Each row has a name. Each question is about the rows just above it.

k39: [-11 -34   4 -28 -16 -10   8   0  26  16  21 -15 -13  16  21  16 -20 -10
 -12   2   5]
k465: [-19 -70   9 -54 -30 -16  17  -5  53  42  39 -28 -21  30  44  27 -39 -17
 -24   4  14]
k480: [ 0  1  0  2  1  1  0  1  1  2 -1 -1  1 -2 -1 -3 -3 -2 -2 -3  1]
k900: [  8  28  -3  17  11   7  -7  -8 -22 -17 -19  11  10 -15 -16  -8  16   5
  -8  -2 -15]
k138: [ 2  9 -1  7  6  5 -4  3 -8 -8 -7  3  1 -5 -8 -4  6 -2  4 -2 -3]
k876: [ -32 -117   18  -86  -51  -30   33   -7   87   66   64  -45  -31   47
   70   41  -59  -32  -33   12   21]
k551: [ 18  66  -9  49  30  16 -12   6 -59 -52 -43  36  23 -29 -47 -19  41  14
  30  -2 -10]
k562: [ 30  -6 -16  76  42  31  -6   8 -91 -90 -73  57  37 -47  -9  -6   7  -6
  -6   1  -2]
k84: [ 18  66  -9  49  30  16 -12   6 -59  61 -43  36  23 -29 -47 -19  41  14
  30  -2 -10]
k94: [ -9 -34   4 -22 -14  -6   8  -2  28  24  21 -12  -9  12  22  12 -19  -5
 -10   1   8]
k786: [ 30 104 -16  76  42  31 -22   8 -91 -90 -73  57  37 -47 -69 -33  67  17
  43   0 -13]
Move every entry of [28 -3] by +1 step of 1.	[29 -2]
[ 31 -22   8] with -1 step of 1 on every entry:	[ 30 -23   7]
Repeated in k562:	[-6]
Which value appears more than once in k876?	[-32]
Which value appears more than once in k84?	[30]
Whose row is [ -9 -34   4 -22 -14  -6   8  -2  28  24  21 -12  -9  12  22  12 -19  -5
 -10   1   8]?	k94
Which value appears more than once in k551?	[30]

k896: [  31   47  -39 -102  -31  -13  -27  -41]
k234: [-74  -4 -69  31 -35 -26  -7 -74]
k210: [-13 106  19 -13 -13 -29 -22 -68]
k529: [-24 -67  18 -67 -67 -24 -29 -67]
k502: [-57  19 -87  19  19 -22  29 -63]
The value that k210 holds more than once:	[-13]
Move every entry of [ 18 -67] by +1 step of 1.	[ 19 -66]
Repeated in k234:	[-74]
Whose row is [-24 -67  18 -67 -67 -24 -29 -67]?	k529
The row with [-74  -4 -69  31 -35 -26  -7 -74] is	k234
Repeated in k502:	[19]
Whose row is [-57  19 -87  19  19 -22  29 -63]?	k502

k617: [-30   9   7   1  21  -3   7   1   1 -13   8  -5  -3   3   3  27   5   4]
k389: [  0  -9  -4  -7  15  -7   1 -15  39 -10  -9   3 -13   5   6  -4   2  -8]
k160: [ 24 -11  -4  -1   7   4  -1   9  24  14   9   6   3   6  -2  31  -2  -2]
k630: [ -1  10  -2   9 -26  -3 -14  -1 -38  -7 -19  -4 -10  -3  -5  -6  -7 -10]
k541: [-30   9   7   1  21  -3   7   1   1 -13   8  -5  -3   3   3  27  -1  -7]
k67: [ 25  18   3  -1 -13   1   5   4 -54  13 -14  14  -3   2   0   6   1   2]
k773: [ -3 -10 -13  -1  -6   0  11 -13 -25 -31 -11  -3   3   5  -2  -3  -2   7]
k301: [ -11  -14    9  -11   -8   15  -11    2 -106  -27   15   -1   -6    1
   -1   14    3   -2]
k215: [ -9   8   1   1  10  -7   6  -1   4   8 -13 -10   6   1   0  -8   5   1]
k198: [  0  12  -5  -4  53  10   2 -10  18  12  23  -9   5   0   2   8   6 -11]
k104: [  1  -1  -1  -6  31  -5   3  -1  67 -13 -23  -5  -3   6   3  -8  -2   6]
[-30   9   7   1  21  -3   7   1   1 -13   8  -5  -3   3   3  27  -1  -7] is in which row?	k541
Where do [ -11  -14    9  -11   -8   15  -11    2 -106  -27   15   -1   -6    1
   -1   14    3   -2] appear?	k301
Move every entry of [-11  -4] by -1 step of 1.	[-12  -5]
[ 8 -5] with -1 step of 1 on every entry:	[ 7 -6]

k129: [-14 -11 -48   2  40 -62 -34 -39 -84 -32 -84  23  83  34 -36 -13 -24]
k565: [ 10   7  17  11 -45  -6  20 -45 -11  24 -17  13 -26  10 -54  10  -1]
k163: [ -20   70   -8   20   35  -16   82  -51  -31  -21  -73  -20  -48  -91
 -122    0   35]
Move every entry of [-54  10] by +1 step of 1.	[-53  11]
Shift each entry of [35] by +1 times 1:	[36]
Which value appears more than once in k129?	[-84]
The row with [ -20   70   -8   20   35  -16   82  -51  -31  -21  -73  -20  -48  -91
 -122    0   35] is	k163
Whose row is [-14 -11 -48   2  40 -62 -34 -39 -84 -32 -84  23  83  34 -36 -13 -24]?	k129

k265: [ 22 -36 -46  -3  23 -32 -65  50  52  47  41  22 -11  35 -56  35  81 -40
  -8 -13  13 -21 -19  46  35 -43  10  73  -7 -51   8  12  17  60 -13  60
  -9 -60  10]
k744: [ 22 -36 -46  -3  23 -32 -65  50  52  47  41  22 -11  35 -56  35  81 -40
  -8 -13  13 -21 -19  46  35 -43  10  73  -7 -51   8  12  17  60 -13  60
   2 -60  10]
k208: [-37  66   7   0   7  11 -27  30  23   6  15   4 -17   6   4  92  53 -25
 -34  57  11  28 -28 -22  39 -89  28  26  57 -62  -9 -29  -7 -22 -36  11
 -19 -72  63]
Shift each entry of [35] by -1 times 1:	[34]
[ 23 -32 -65] with +1 step of 1 on every entry:	[ 24 -31 -64]
[23] with -1 step of 1 on every entry:	[22]
Move every entry of [50] by +1 step of 1.	[51]
Shift each entry of [13] by -1 times 1:	[12]

k665: [  4  11 -44  10 -31 -67  10  13  11]
k40: [  46   62   55  -70  -64 -108   82  -26  -88]
k85: [ 55 -15 -22 -93  73 -22  78 110  61]
k26: [  60   -4   10   37  -48 -104   99  -14  -68]
k75: [ -4  78  -2  12 -93  12  -1 -67 -72]
Repeated in k85:	[-22]
Move every entry of [55] by +1 step of 1.	[56]
Which value appears more than once in k75?	[12]
Whose row is [  60   -4   10   37  -48 -104   99  -14  -68]?	k26
[-93] with -1 step of 1 on every entry:	[-94]
Whose row is [ 55 -15 -22 -93  73 -22  78 110  61]?	k85
Whose row is [  4  11 -44  10 -31 -67  10  13  11]?	k665

